Known rows:
[  0  -8  -6 -18 -16  11 -16   2 -20 -15   0 -11  -3 -16 -16  11  15   1
   6  -2  15   0   6   9   2  17  -7  18] : favi
[12  8  3  5  1 -7 -1  5  1  0  3  6 -5  0  2  7  0 -7  2  1 -8 -1  2 -7
 -7 -9 -4 -1] : skebru
[ 22  18   5   5   0  -1  -1   2   0  -5  -4  17  -6  -1   3  17   0   5
  -7  12  -8   8   1 -10  -1  -9  -7 -10] : fudral
[  3  -1  12   8   3 -15  -7   2   3   4  16  12  10   3   3  10 -14 -15
  -1  -1  -8  -2  -3   2 -10 -11  -6  -1] : silom
[12  8  3  5  1 -7 -1  5  1  1  3  6 -4  0  2  7  0 -7  2  1 -8 -1  2 -7
 -7 -9 -4 -1] : zonom
[ 14   7   3  -5   9  -9  -6   4   7   5   2   5  -7   2  10   4   0  -8
  -2   9 -11  -2   1  -2   2  -7  -3   1] : noril
[  7  -5  14   8  -4 -18  -8   1   4  -1  14  17   6   1   5   2 -15 -21
  -1   3  -9   5  -6   7  -6  -5  -1  -8] : brigrafom
[ 12   9   0   4   3 -14   4  13   7  -8   3   0  -8   4   0  -1  -1 -10
   0 -12  -9 -10   3  -4  -3  -9  -1   0] : brigo
[-22  -9  -5   2  -3  10  13 -12   6  -6 -23   0   4   3  -2  -3   1   6
  -1   7  12  17  -6  15   9   5  11 -12] : zufler
[ 18   7   5   7  -5  -7  -2   3   2  -4   1  14  -9  -2   6   2   0 -10
   1   8  -9  10  -1  -4   0  -5   1 -11] : klemos
[ 14   7   3  -5   9  -8  -6   5   6   4   2   5  -7   3  10   4   1  -7
  -2   9 -11  -2   0  -2   3  -7  -3   0] : kaplizo
[ 13   7   8   6   1  -9  -9   5  -2   1   3   7  -5   1  11   0   6  -6
   1   0  -6   0  -6  -3   0 -15  -4  -1] : drokluk
[ 14   8  -1  -6  12 -17   0  13  14  -5   2  -3 -10   7   8  -6  -1 -10
  -4  -7 -11 -13   1   2   6  -7  -1   1] : kligres
[ 10   7   8   9   1  -2  -1   6  -3  -3  11  10  -6   2   6   0   1  -4
   3   0  -9   1   0  -3  -2 -12  -4   0] : klupemuk
[-24 -13  -9  -5   6   9  19 -18   3   7  -8 -16  19   6  -4 -17 -18  23
  -2  -3   9  -2  -5  -4  -4  27  11  -4] : plozis
[  3  -9  -1 -13 -18  11 -16  -3 -20  -3  15 -11  11 -14 -12 -15  -5  21
 -11 -11  16  -7   2  -7   6  34  -3   6] : kedrum
[ 16   3   2   2  -2 -15  -2  -4  -4  12  11  -3   9  -2   4 -13 -17   9
  -2  -4  -8  -8  -5 -28 -15  16   0  -9] : lestun
[-24 -14  -8  -2   0   2  13 -18   1   7 -14 -16  23   4  -3 -17 -15  21
  -2  -7  12  -1 -11  -6  -6  23  10  -8] : robem

Facts:
plubrem Σ:a ε:grebrer Λ:200
duzo Σ:b ε:remizi Λ:200
seklen Σ:a ε:tiklen Λ:200
taplol Σ:b ε:zudon Λ:286
sebrer Σ:a ε:kliplim Λ:200
stemo Σ:b ε:rudun Λ:286
kifu Σ:a ε:sagrugi Λ:286
nilas Σ:b ε:plubrem Λ:200
rebrur Σ:c ε:regri Λ:122
noril Σ:a ε:dufa Λ:228
briklir Σ:a ε:leskupu Λ:286
denu Σ:b Λ:228
tiven Σ:a ε:soka Λ:605
reskis Σ:a Λ:81
breran Σ:a ε:nudruzir Λ:122
notom Σ:a ε:stoki Λ:286
resto Σ:c Λ:286
kliplim Σ:a ε:tiner Λ:200
kenutron Σ:b Λ:122
stoki Σ:a ε:sebrer Λ:200
zires Σ:b ε:tronidas Λ:122
robem Σ:b Λ:286
dufa Σ:b ε:dokidro Λ:81
rudun Σ:c ε:klela Λ:605
skirim Σ:a ε:stopetre Λ:81
stopo Σ:b Λ:605
zonom Σ:a ε:drokluk Λ:286
dudam Σ:a ε:silom Λ:286
keter Σ:c ε:nilas Λ:286
zufler Σ:b ε:lestun Λ:605
kopir Σ:a ε:notom Λ:605
dapedril Σ:a ε:groro Λ:286
grebrer Σ:a ε:zires Λ:81
gestik Σ:a Λ:200
klabrar Σ:a ε:klupemuk Λ:81
broka Σ:a ε:trudor Λ:81
trudor Σ:c ε:fuskodruk Λ:200
favi Σ:c ε:bitu Λ:286
lotul Σ:a ε:vego Λ:81
brosti Σ:a ε:ledu Λ:122
plogroles Σ:c ε:flonur Λ:122
traski Σ:a Λ:286
fotral Σ:c ε:breran Λ:286
tofloskil Σ:b ε:drezas Λ:81
sula Σ:b ε:vuker Λ:605
vatek Σ:a ε:kenutron Λ:286
drezas Σ:a ε:damu Λ:605
degiron Σ:a ε:pegrur Λ:200
nabru Σ:a ε:gredron Λ:605
zotrul Σ:a ε:seklen Λ:122
leskupu Σ:b ε:kligres Λ:286
nudruzir Σ:a Λ:200
lorin Σ:b ε:stutran Λ:81
plefu Σ:c ε:flodaklus Λ:286
klupemuk Σ:a ε:zonom Λ:81
plutor Σ:b ε:brodruzi Λ:122
nogruk Σ:a Λ:605
brigrafom Σ:a ε:duzo Λ:605
brosko Σ:b Λ:122
pluzem Σ:a ε:droskul Λ:286
tronidas Σ:a Λ:228
vafa Σ:a ε:plunis Λ:228
gredron Σ:c ε:kladrur Λ:200
truku Σ:a ε:dusko Λ:200
drokluk Σ:a ε:sture Λ:200
druplin Σ:a ε:sametra Λ:122
rizon Σ:a ε:truku Λ:122
ritrun Σ:a Λ:81
soka Σ:a ε:renuklen Λ:228
tistozin Σ:b ε:liplar Λ:286
dugruklur Σ:b ε:klemos Λ:286
drezen Σ:a ε:zotrul Λ:81
sagrugi Σ:a ε:briklir Λ:286
brutram Σ:a ε:rizon Λ:605
renuklen Σ:a ε:sezo Λ:122
migru Σ:b ε:broka Λ:286
dobri Σ:c ε:brigrafom Λ:228
pegrur Σ:b ε:skevir Λ:286
trorun Σ:a Λ:122
lestun Σ:a Λ:286
sitrol Σ:b ε:degiron Λ:81
stasun Σ:b ε:skirim Λ:286
febri Σ:c Λ:286
plunis Σ:a ε:dapedril Λ:200
sture Σ:b ε:fotral Λ:286
fudral Σ:a ε:brosti Λ:286
skebru Σ:a ε:brebo Λ:286
klutra Σ:a ε:trege Λ:228
brebo Σ:c ε:nepu Λ:286
tiklen Σ:a ε:dalem Λ:605
flodaklus Σ:a ε:kopir Λ:605
supadras Σ:a Λ:228
zudon Σ:a ε:klutra Λ:228
regri Σ:c ε:sazor Λ:200
brigo Σ:a ε:keter Λ:286
sezo Σ:a ε:kifu Λ:286
faklar Σ:a ε:lotul Λ:122
klela Σ:b ε:fudral Λ:122
manerul Σ:a ε:koten Λ:286
kedrum Σ:c Λ:81
dokidro Σ:a Λ:286
brodruzi Σ:a ε:stemo Λ:286
damu Σ:a ε:plozis Λ:81
skevir Σ:b ε:skebru Λ:122
flazu Σ:a ε:piduk Λ:228
piduk Σ:a ε:kloduta Λ:286
trege Σ:c ε:dugruklur Λ:286
plabrizun Σ:a ε:flebor Λ:605
nefe Σ:a ε:noril Λ:122
liplar Σ:a ε:plefu Λ:200
sametra Σ:a ε:taplol Λ:286
bitu Σ:b ε:flazu Λ:200
peflus Σ:b ε:manerul Λ:81
grelor Σ:c ε:zufler Λ:122
brekluk Σ:b ε:vatek Λ:228
tigi Σ:b ε:grelor Λ:286
sazor Σ:b ε:skatas Λ:605
flonur Σ:a Λ:286
droskul Σ:a ε:nefe Λ:286
dusko Σ:b ε:robem Λ:228
flebor Σ:a ε:rebrur Λ:286
ledu Σ:a ε:tigi Λ:200
plozis Σ:b Λ:122
skatas Σ:a Λ:286
segek Σ:c ε:kaplizo Λ:286
kladrur Σ:b ε:drezen Λ:286
silom Σ:a ε:dobri Λ:286
vego Σ:b ε:tofloskil Λ:122
koten Σ:a ε:plabrizun Λ:286
kloduta Σ:a ε:peflus Λ:286
vuker Σ:c ε:stasun Λ:122
tiner Σ:a ε:lorin Λ:81
remizi Σ:b ε:fusus Λ:286
dalem Σ:a ε:tistozin Λ:122
stopetre Σ:a ε:brigo Λ:286
zokas Σ:b ε:plutor Λ:122
badre Σ:a ε:segek Λ:286
groro Σ:a ε:favi Λ:122
klemos Σ:a ε:migru Λ:605
fusus Σ:c ε:brutram Λ:122
sani Σ:b ε:pluzem Λ:286
fuskodruk Σ:b Λ:286
stutran Σ:c ε:flunatel Λ:228
kligres Σ:a ε:sula Λ:228
kaplizo Σ:a ε:sani Λ:228
flunatel Σ:a ε:dudam Λ:200
nepu Σ:a ε:stopo Λ:286

Rows:
No name comes twice in this set of rows, the named rows included.
[-27 -11  -6  -9  12   6   7 -10  11   1 -19  -7  10   8   2   0  -1   6
  -3   6  10   4  -7  19  10   1   7   0]  dusko
[ 10   8   3   9   0   1  -8   6   0  18   5   3 -12  -3   9  -4  16  -5
   1   1  -5  -4   4 -11   4 -19  -1  -1]  seklen
[ 14   6   3  -4  10 -10  -6   5   5   6   3   2  -7   2  10   2   1  -8
   0   8 -11  -3   0  -2   1  -7  -2   3]  vafa
[  8   4   8   3   7  -7   0   4   4  -3  15  11   3   4   2   9 -14  -9
  -1   4 -12  -1   3   2  -7  -5  -5   2]  rizon
[  3  -3  15   9   2 -16 -15   3   2   8  16  12   8   3  11   1  -5 -14
  -3  -2  -5  -3  -8   3  -3 -17  -6  -1]  flunatel
[-33 -15   6   3   4   0   2 -12   4  -4 -12   2  21   9   3   1  -6   2
  -3  -3  15   7 -17  26   7  -7   3  -2]  duzo
[ 11   9   4   8   2  -9   5  14   4 -13   9   3 -10   7   4 -10  -1  -7
   0 -15 -10 -10   1   0   1 -11  -1   1]  skirim
[-33 -13   1   3   5   2   9 -12   7  -7 -13   1  20   9  -5   8 -10   2
  -2  -1  12   7  -9  22   0  -2   4  -3]  remizi
[-27  -7 -10  -3   9  15  20  -7   9  -6 -16  -9   6   9  -6   0  -3   9
   1   0   9   2   2  16   6   4   8   1]  zires
[ -4  -8   1 -16  -9  11 -15   2  -7 -13  16   3   9  -9 -17  16  -7   2
 -11  -2  12  -3   9  20   9  16 -10  13]  fusus
[-18   3  -7  -2   8  23  19 -12   7 -10 -23   5   4   7  -5  14  -2  20
  -7  15   9  15   1  13  11   2   4  -7]  klela
[  7   8  -3   6   6  10   4   7   6  21  12   3 -14  -2   0   2   7  -6
   1   6 -11  -6  19 -12  -1 -10   0   2]  dalem
[  1   0 -10 -19  -8  10  -5  14  -2 -22   7 -11  -7  -7 -20   2   5   3
 -12 -16  11 -14  15  15  15  18  -4  14]  vuker
[ 17  -3   4   3  -7 -17  -3  -4  -2   9  11   0   4  -3   7 -22 -16  -1
   1  -2  -9   0  -7 -22 -10  19   6 -13]  nogruk

The same things again, as new rows of numbers:
Known rows:
[ 20  13   2 -18  18   1 -21   8  15  -3 -11   7 -16  21  -1   1 -11  -6
  -5 -16 -19  23   8   6  13   5  -4] : fotral
[ 20  32   4 -20   8  -2 -26  11  19  -4 -17   2 -17 -18   1 -15 -10   2
 -11   0 -18  14  11  -9 -22  -7   4] : sitrol
[ 22  23  -7 -18   4   2 -24   6  20  -9 -23  -4  -7  -7  -3  -8 -22  -4
  -5  18 -27  20  13   4 -17   5  10] : kladrur
[ 23   2  -4 -21   1  18 -15   6   3   8 -30   0  -9   8   1  -1   8  10
 -12 -14 -15  25   2 -27 -21   8  -9] : groro
[ 16  11   1 -13  14   2 -18  13   8  -5  -9   8 -21  16  -1  -1  -8  -1
  -2 -19 -20  20  11   5   7   6  -6] : plogroles
[ 11  13  11 -17   5 -18 -30  14  21  -3 -26   4  -8 -30  -5  -7 -25   6
 -11  -7 -32  16  20  -2  -3  -4  -7] : klela
[ 16  15  10 -21   8 -17 -32   9  28  -1 -28   3  -4 -23  -4  -5 -27   0
 -13  -2 -30  17  17   0  -1  -3  -4] : tigi
[ 16   9  -7 -21   3  15 -31   1   9   3 -19  -8  -6   7  -6   4   3   0
   3 -14  -7  27   0 -25 -19   0 -11] : sezo
[  8  15  -7 -24  -3  10 -17  -4   5   2 -15   6 -25  -2  14  -2   2  -4
  -2 -16 -20  31   4 -24 -43   6  -1] : tiner
[ 21  28   2 -12   5   0 -33  10  21  -5 -16  -8 -14  -9 -13  -9  -5   3
   4   4  -8   6  15  -7 -19 -10  -5] : nilas
[ 40  17   5 -25   5  -4 -28   8  26   1 -28  -1  -3   9  -9 -15  -8   4
 -13  10 -15  11  12  -3 -20   4   1] : sazor
[ 27  23   2 -22  10  -5 -26   6  24  -2 -20  -1  -8  -7 -12 -11 -19  -1
 -10   7 -18  17  13  -4 -15  -4   1] : pegrur
[ 25  26  -2 -16   9   1 -38   6  25  -4 -15 -14  -8  -3 -15  -8  -8   1
   5   6  -7   6  16  -4 -17  -8  -4] : stasun
[  8   0   3 -25   2   1 -28   3  12   5 -29   4  -2  -9   3   7 -12   0
 -10 -22 -26  35   1 -22  -5   3 -12] : brodruzi
[ 31  28  -1 -25  14  -2 -23   8  18  -5 -15   1  -7  -3 -21 -15 -22  -3
 -13   9 -13  25   5  -9 -16  -8   3] : fuskodruk
[ 18   6  -5 -25   4  11 -23   0   9   4 -23   0  -6   6  -3   2  -3  -2
  -6 -13 -15  34  -1 -24 -19   4  -8] : flonur
[ 20  13   2 -17  16   2 -21   8  16  -3 -11   7 -17  22   0   1 -10  -7
  -3 -15 -19  22   8   7  11   6  -4] : resto
[ 15  12  -6 -26   3  15 -32   2   8   3 -18  -6  -7   6   2   0   4   0
  -1 -18  -9  28  -1 -26 -24   1  -9] : tronidas

Rows:
No name comes twice in this set of rows, the named rows included.
[ 30   9   4 -17  17   8 -15   9  18   4 -20   6 -16  30   6  -1  -1   0
 -12 -12 -18  14   9   6  12  10  -3]  favi
[  6   4  10 -13  13  -9 -24  16  11  -4 -15  12 -16   1   4   4 -17   0
  -6 -29 -31  21  14   8  22   5 -13]  grelor
[ 26   8   3 -13  14   9 -12  13  11   2 -18   7 -20  25   3  -3   2   6
 -10 -16 -19  13  12   4   9  10  -5]  rebrur
[ 14  12 -10 -14   9   7 -16   5  13 -11 -12   5 -18  23  10   4 -16 -12
   3  -2 -31  25  11  17   4  18   8]  plefu
[ 26  21  -1 -22  23   6 -17  12   8  -7  -3  11 -14  25 -14  -5 -16 -10
 -10 -14 -11  34  -4  -1  12  -1  -2]  trege
[  3   0   7 -20  -1  -2 -26   7  10   3 -30   9  -6 -18   6   7  -9   3
 -10 -26 -28  34   0 -25  -6   0 -15]  ledu
[ 10   8 -11 -19  -6  12 -14  -3   4  -1 -22   4 -17   2   6   3  -2  -5
   2  -6 -23  35   3 -20 -35  11  -1]  stoki
[ 17  10  -8 -25   4  15 -17   7  -3   0 -18   4  -9   3 -12  -3  -4   2
  -9 -15 -12  40  -6 -31 -22  -1  -8]  druplin
[ 21  23 -11 -18   1   2 -22   4  20 -11 -23  -5  -9  -6   0  -8 -24  -6
  -2  22 -30  21  14   7 -21   9  14]  tistozin
[ 14  15   8 -17   5 -14 -28  13  20  -3 -24   2  -9 -24  -7  -8 -22   5
  -9  -3 -28  15  19  -3  -9  -3  -5]  plutor
[ 14  13  -8 -23   3  18 -38   3   8   2 -15 -11  -7   7   0   2   8   1
   4 -19  -3  23  -1 -26 -24  -2 -10]  kligres
[ 19  30   1 -21   4  -8 -20   1  21  -2 -12   4 -29 -14   5 -15 -11  -4
  -4   3 -21  13  20  -3 -42  -2   6]  lorin
[  4  15 -12 -20  -4  21 -20   5   0  -5 -22   1 -13  -6  18   0  -1  -2
  -6 -10 -25  35  -4 -22 -27   9   7]  drezen
[ 23  14  11 -25   3 -19 -37  10  28  -4 -26   4   0 -11  -8  -9 -23   0
 -11   0 -26  18  13   0  -9   0  -4]  zufler
[ 30  23   1 -20   4  -4 -45   8  25  -6 -15 -12  -3   6 -17 -11  -7   1
   6   6  -6   6  13  -3 -21  -5  -4]  sula

The same things again, as new rows of numbers:
Known rows:
[ -1  -3  -4  12  -7 -10  -2  -4  15  -4  13  11   7   2  -6  -2 -11 -13
  -6   0  -7  -4  -6   8  -5  10  12 -10  -1   0  -2  -3 -11  -7  -3  -3
   7  11] : klela
[ 1 -2 12 -4 -1 -6  6  6 -3 -4 -3 -5 -6 -1 10 -3 -4  0  8 -2  2 12  3 11
 -7 -1  3 10  3 -2 -3 12  1 -6 12  2 -1 -5] : stopetre
[ 1 -1 11 -4  0 -3  4  5 -4 -4 -3 -4 -6 -1  8 -2 -2 -1  8 -4  2 11  2  8
 -7 -1  1  8  1 -3 -3  8  4 -6  9  1 -2 -4] : kifu
[-1 -2  8 -2  3  4 -2  2 -3 -4 -3 -4 -5  2  6  0  6 -3  9 -5  0  8 -2  1
 -7 -2 -2  1 -1 -2 -1 -4  7 -4 -2  2 -1 -4] : damu
[ 6 -3 -3  7 -3 -4  6 -4 -3 -4 -2 -4 -7 -5  4 -2  4 21 13 -1 -2  4  4 -8
 -4 -2 -3  7 -2 -3 -2 -2 28 -6 10 -1 -1 -5] : silom
[ -1   5  -4   0  -7 -13   2   1  -1  -3   4  -3  12  -6  -4  -1  -9 -18
  -8 -11  -8  -1  -6   1  12  -1   1   9  -2   7   2   1  -6  -2  -5   4
  -1   2] : sani
[  1   4  -1   5  -6 -12   6  15  -3  -4  19  -4   9  -5  -4   5  -7 -18
  -7   0  -6  -4  -6  12  -6  -2  -3  22  -1   8  14  -4  -2  -2  -5   8
  -1  21] : peflus
[  0  -2  -4  14  -7 -12  -1  -3  12   1  -3  12  -5  -4  -6   1  10  27
  -8  20  -5  -4  -5 -13  14  -2  -3 -12   0  -2  -1  -3  -6  12  19  -1
   0   9] : fusus
[-1 -3 16 -4 -1 -9  3  6 -4 -4 -3 -3 -6  0 12 -2 -4  4  7 -1  0 15  3 18
 -7 -2  4  4  3 -2 -2  7 -4 -4 12  4 -1 -4] : skirim
[ 0 -4 -3 -1 10  4 -1 -4  2  7 -3  2 -4  7  1 -1 -6 16 -1  9  3 -4  8  1
 -7  2 -2 -6  1 -1 -1 -4 -9 -1 -2 -3  0 -5] : faklar
[ 0  3  7 -3 -1 23  1 15 -3 -1 -3 -1 -5 -6  4  4  9 -6 19  3  9 -2 -2 -2
 -7 -2 -2 24 -1 -2  9 -4 23 -7 -3  1 -1 -5] : koten
[ 0 -3 -4 -4  9  1 -2  0 -4  3 -3  9 -6  0  0 -2 -9 18 -2 10 -1 -4 11 -1
 -6  8 -2  1  4 -2 -3  2 -8 -4  4 -3 -1 -6] : tronidas
[ 1 -1 11 -4  0 -4  4  6 -3 -4 -3 -4 -6 -1  9 -2 -3 -1  8 -3  3 12  3 10
 -7 -1  2  8  2 -2 -3  9  3 -7 10  2 -1 -4] : sagrugi
[  1  -3  -5  -4  -7   9  -2   5  -2   3   6  12  -6  -6  -6   7  24  -6
  -8   9   2  -5  -6 -10  12  -2  -3 -11  -1  -2  -2   2   1   8   0   3
   0   4] : regri
[ 0 -4 -5  6  3 -4  1 -4 -1  0 -2 -3 -6 -6  1 -2  2 31  6  3 -3  1  9 -4
 -8 -2 -2 -3 -1 -2 -3 -2 16 -2  8 -3 -1 -5] : flunatel
[  0  -3  -4  -1  -6  11   0  -3  10  -3   5  12  -6  23  -4  -1  14  -6
  -7   6  -2  -5  -6 -11  17  -2   5 -11  -1  -2  -1  -4 -12  -4  -5  -2
  -1  -4] : rudun
[ -1  -3  -4   5  -7  -9  -2  -4   2   2  -3  20  -5  -6  -6   1   8  28
  -7  16  -6  -4  -4 -13  22  -1  -3 -13  -1  -2  -1  -4   2   9  17  -3
   0  10] : dobri
[  0  -3  -5   7  -7 -13  -2  -4   7  -4   9  -4   8  -2  -4   0 -11 -15
  -8   3  -7  -5  -5   7  -5   1   2  -3  -1   0   3  -4 -13   1  -5  -2
  -1  17] : stopo

Rows:
No name comes twice in this set of rows, the named rows included.
[  1  -1  -5   7  -7 -13  -1  -1   3  -4  17  -3   8  -6  -4   2 -11 -15
  -8  10  -6  -5  -6   9  -7  -1  -3   8  -1   1  11  -4 -12   0  -5  -1
  -1  28]  sazor
[ -1  -4  -3  -1  -7  -8  -2  -4   2   9  -3  17  -6  -6  -5   0   9  28
  -7  12  -3  -4  -3 -13  21  -1  -3 -12  -1  -2  -1  -3  -1  13  12  -3
   0   7]  stutran
[  1  -4  -6  -3  -7  -4  -1  -4   9   6   2  10  -7   2  -6   2  10   6
  -7  12   2  -4  -6 -10   8   0  -2 -12   0  -2  -2  -2 -12  15   4  -2
   0   1]  plogroles

The same things again, as new rows of numbers:
Known rows:
[ -4  -5 -13  -3  12  -2  11  -9   2 -18 -12  -8   4  -8] : flunatel
[-13   3  -5  -6   0 -14  14   8   2  -3  -3 -10   3   3] : sezo
[  7  11  13  11 -13  28  15   3  24   0  -5  23  -5   4] : rudun
[ -8 -10 -12   8  10  -5  17  -4  -3  -3   4  -6  -9   7] : drezen
[ -7 -11 -15   9   8  -6  16 -12  -3  -9  -4  -2  -9   3] : flodaklus
[ -7 -10 -14   8   9  -5  16 -11  -3 -11  -4  -2  -7   2] : kopir
[-13  -7 -15   7   6  -6   5  -2  -4 -14  -7  -7  -8   1] : notom
[ -7  -4 -18  -9   4  -7  -2   8  10   3  -2  -4   0   5] : dapedril
[ -2  -1  -8  -9  17  -3   9  -6  10 -16  -8  -9   7  -9] : brutram
[ -8   0  -7  -8  18  -4   2   0   9 -18  -3  -5   6  -6] : rizon
[ 24   5  15   5   0   5 -15 -12 -21  12  10   7   3  -3] : tofloskil
[ -6  -6 -12   3  15  -2  11  -8   0 -19  -2 -10  -1   0] : tiner
[-9  9 -9 10 13 -4 10 21 12  8 -8 -2 -5 -5] : fudral
[ -6   1  -4  -6   7 -11  23   1   3  -3   4 -12   5   6] : grebrer
[  3  -9  20 -12 -22  25  10  -4  13  -4  -4  17  -7   1] : trudor
[ -6  -4 -21 -11   3  -7  -5   7  11   4  -1  -3   1   6] : flebor
[ 19   7  15   6  -1   2 -20 -11 -21   9   9  15   4  -2] : brosko
[-19   4  -4   3  -8 -15   6  13   5  -3   4 -30  10   4] : kligres

Rows:
No name comes twice in this set of rows, the named rows included.
[ -3  -2 -10  -8  14  -3  11  -4   7 -12 -11  -9   8 -10]  truku
[ 24   5  11   9   3   8 -19 -25 -26  -6   5   4   4  -5]  lorin
[ 25  13  13  16   3   6 -10  -8 -14  19   2  15   1  -8]  zufler
[  1  -7 -21 -11   8  -6   5  -3  14   6   1   1   3   7]  plabrizun
[-12   1  -3  -5   7 -13  16   4   4  -5   3  -3   4   5]  renuklen
[ -2  -3 -10  -7  18  -3   8  -8   8 -20  -9  -8   6  -9]  brigrafom
[  2  -4   8   7 -25  25  14 -12   8  -8  -5  20  -9  11]  gredron
[ -3  11  18  -4 -32  15  10  -1  11 -12  -2  11   2  15]  keter
[ -5  -1  -6  -4   6 -11  21  -2   6  -1  -1  -6   3   2]  tiven
[ -7 -15   2 -14  13  -4  14   7   5   2   5  -9  -6  -4]  broka

